Here is a tiny trained network, its code and every weight. The questions are about switching its units off for an input and a class, where a switched-off unit gives its printed mean instead of its output.

import numpy as np


def w(rows, s, z=0):
    codes = np.array(rows[::2]) - 128.0
    scale = np.full(codes.shape[1], s)
    scale[-1] = z or s
    return codes * scale


def norm(h):
    return h / np.sqrt((h * h).mean(-1, keepdims=True) + 1e-5)


def f(y):
    return y / 2 * (1 + np.tanh(0.7978845608 * (y + 0.044715 * y**3)))


def log_softmax(a):
    a = a - a.max(-1, keepdims=True)
    return a - np.log(np.exp(a).sum(-1, keepdims=True))


def net(x, mask):
    res = np.array(x, float).reshape(1, 2) / 4 @ E
    u = 0
    for l in range(4):
        y = f(norm(res) @ A[l][:, :-1].T + A[l][:, -1])
        res = res + np.where(mask[u : u + 10], y, B[l][:, -1]) @ B[l][:, :-1]
        u += 10
    return log_softmax(norm(res)[-1] @ U[:, :-1].T + U[:, -1])


A, B = {}, {}
E = w([
[82,179,149],'x0',
[255,176,106],'x1',
],0.0038)
A[0] = w([
[77,75,113,81],'0.n1',
[28,20,207,108],'0.n2',
[192,76,123,203],'0.n3',
[124,65,179,40],'0.n4',
[94,220,32,62],'0.n5',
[59,249,169,192],'0.n6',
[199,83,229,4],'0.n7',
[114,148,114,78],'0.n8',
[126,140,59,77],'0.n9',
[149,170,254,83],'0.n10',
],0.0075,0.0026)
B[0] = w([
[140,184,92,151],'0.n1',
[131,168,96,254],'0.n2',
[197,109,103,189],'0.n3',
[98,123,100,122],'0.n4',
[71,75,134,136],'0.n5',
[51,95,255,234],'0.n6',
[128,92,145,118],'0.n7',
[97,133,136,118],'0.n8',
[137,151,121,117],'0.n9',
[90,109,124,137],'0.n10',
],0.0088,0.0045)
A[1] = w([
[135,99,114,99],'1.n1',
[181,117,174,123],'1.n2',
[161,207,154,124],'1.n3',
[113,201,101,145],'1.n4',
[150,131,178,122],'1.n5',
[158,57,162,96],'1.n6',
[145,155,60,4],'1.n7',
[114,8,136,53],'1.n8',
[114,94,200,77],'1.n9',
[148,107,85,110],'1.n10',
],0.013,0.0032)
B[1] = w([
[75,170,73,115],'1.n1',
[148,69,174,243],'1.n2',
[28,60,139,210],'1.n3',
[119,42,203,237],'1.n4',
[53,105,84,185],'1.n5',
[173,133,176,197],'1.n6',
[84,124,89,196],'1.n7',
[74,112,143,139],'1.n8',
[180,2,37,255],'1.n9',
[126,237,14,191],'1.n10',
],0.005,0.0024)
A[2] = w([
[205,106,113,36],'2.n1',
[171,201,58,6],'2.n2',
[116,12,137,213],'2.n3',
[153,202,84,55],'2.n4',
[110,166,244,211],'2.n5',
[182,66,135,231],'2.n6',
[237,69,122,126],'2.n7',
[115,207,179,135],'2.n8',
[80,123,112,162],'2.n9',
[30,179,126,160],'2.n10',
],0.011,0.0015)
B[2] = w([
[254,184,133,195],'2.n1',
[43,104,129,195],'2.n2',
[39,202,107,226],'2.n3',
[34,125,193,158],'2.n4',
[69,5,101,218],'2.n5',
[64,152,227,202],'2.n6',
[226,228,207,254],'2.n7',
[128,63,105,132],'2.n8',
[243,135,137,165],'2.n9',
[234,121,112,226],'2.n10',
],0.0052,0.0054)
A[3] = w([
[177,110,2,169],'3.n1',
[140,174,142,190],'3.n2',
[221,128,89,9],'3.n3',
[217,135,112,44],'3.n4',
[249,147,119,55],'3.n5',
[197,113,94,3],'3.n6',
[122,137,214,39],'3.n7',
[97,91,136,154],'3.n8',
[72,130,160,103],'3.n9',
[81,23,150,184],'3.n10',
],0.0098,0.0038)
B[3] = w([
[34,100,92,160],'3.n1',
[62,40,162,163],'3.n2',
[142,173,104,145],'3.n3',
[162,192,117,155],'3.n4',
[185,223,156,195],'3.n5',
[119,168,75,124],'3.n6',
[7,175,79,140],'3.n7',
[254,133,102,169],'3.n8',
[132,185,130,155],'3.n9',
[247,163,74,253],'3.n10',
],0.006,0.0066)
U = w([
[27,173,212,129],'0',
[79,16,187,144],'1',
[4,107,33,118],'2',
[241,68,70,142],'3',
[217,222,208,140],'4',
[123,126,128,5],'5',
[150,206,32,123],'6',
],0.029,0.026)

Each question gives the input, the list of numbers given to net, and the class t.
The units are the neurons (one row each of A and B). Each row of codes is followed by its name. A weight is (code - 128) times the scale printed after its matrix; where a second scale follows, it is the last column's (A, B and U).
mask holds one flag per neuron, layer by layer. A switched-off neuron (its flag False) gives its mean, the last column of its row in B, instead of its output. The means were averaged over made-up inputs and are rounded, as every weight is.
A unit's drop is (log p(t) with every unit on - log p(t) with that unit switched off) / (log p(t) with every unit on - log p(t) with every unit switched off).
most important unit: the unit with the biggest drop
k most important neurons: the k neurons with the biggest drops, biggest first
k most important neurons of layer l: the k neurons of layer l with the biggest drops, biggest first
drop of u: that unit's drop, to one decimal
input [5,4], class 0: most important unit -> 1.n9
input [-5,-7], class 2: 3 most important neurons -> [0.n6; 2.n7; 3.n1]
input [-6,-8], class 2: 2 most important neurons of layer 2 -> [2.n7; 2.n1]
input [6,-2], class 1: 3 most important neurons -> [0.n6; 1.n10; 2.n1]
input [8,8], class 0: 3 most important neurons -> [0.n2; 1.n9; 2.n3]
input [-2,-5], class 6: 2 most important neurons of layer 0 -> [0.n6; 0.n2]
input [1,2], class 0: 2 most important neurons -> [0.n2; 2.n3]
input [6,6], class 0: 3 most important neurons -> [1.n9; 2.n3; 0.n2]
input [-1,-2], class 6: 3 most important neurons of layer 2 -> [2.n10; 2.n7; 2.n6]
input [7,8], class 0: 2 most important neurons -> [0.n2; 2.n3]
input [8,6], class 0: 4 most important neurons -> [0.n2; 1.n9; 2.n3; 2.n10]
input [-3,-4], class 2: 4 most important neurons -> [0.n6; 2.n7; 3.n1; 2.n1]
input [5,7], class 0: 4 most important neurons -> [0.n2; 2.n3; 0.n1; 2.n10]
input [3,6], class 0: most important unit -> 1.n3
input [-1,-4], class 3: 2 most important neurons of layer 1 -> [1.n4; 1.n9]
input [6,5], class 0: 2 most important neurons -> [1.n9; 2.n3]
input [3,2], class 1: 3 most important neurons -> [0.n6; 2.n7; 2.n3]
input [1,0], class 1: drop of 0.n6 -> 0.7
input [7,-4], class 3: drop of 3.n10 -> 0.5
input [6,0], class 1: drop of 0.n6 -> 0.9
input [0,-3], class 3: drop of 3.n8 -> 0.0
input [7,-5], class 3: most important unit -> 3.n10
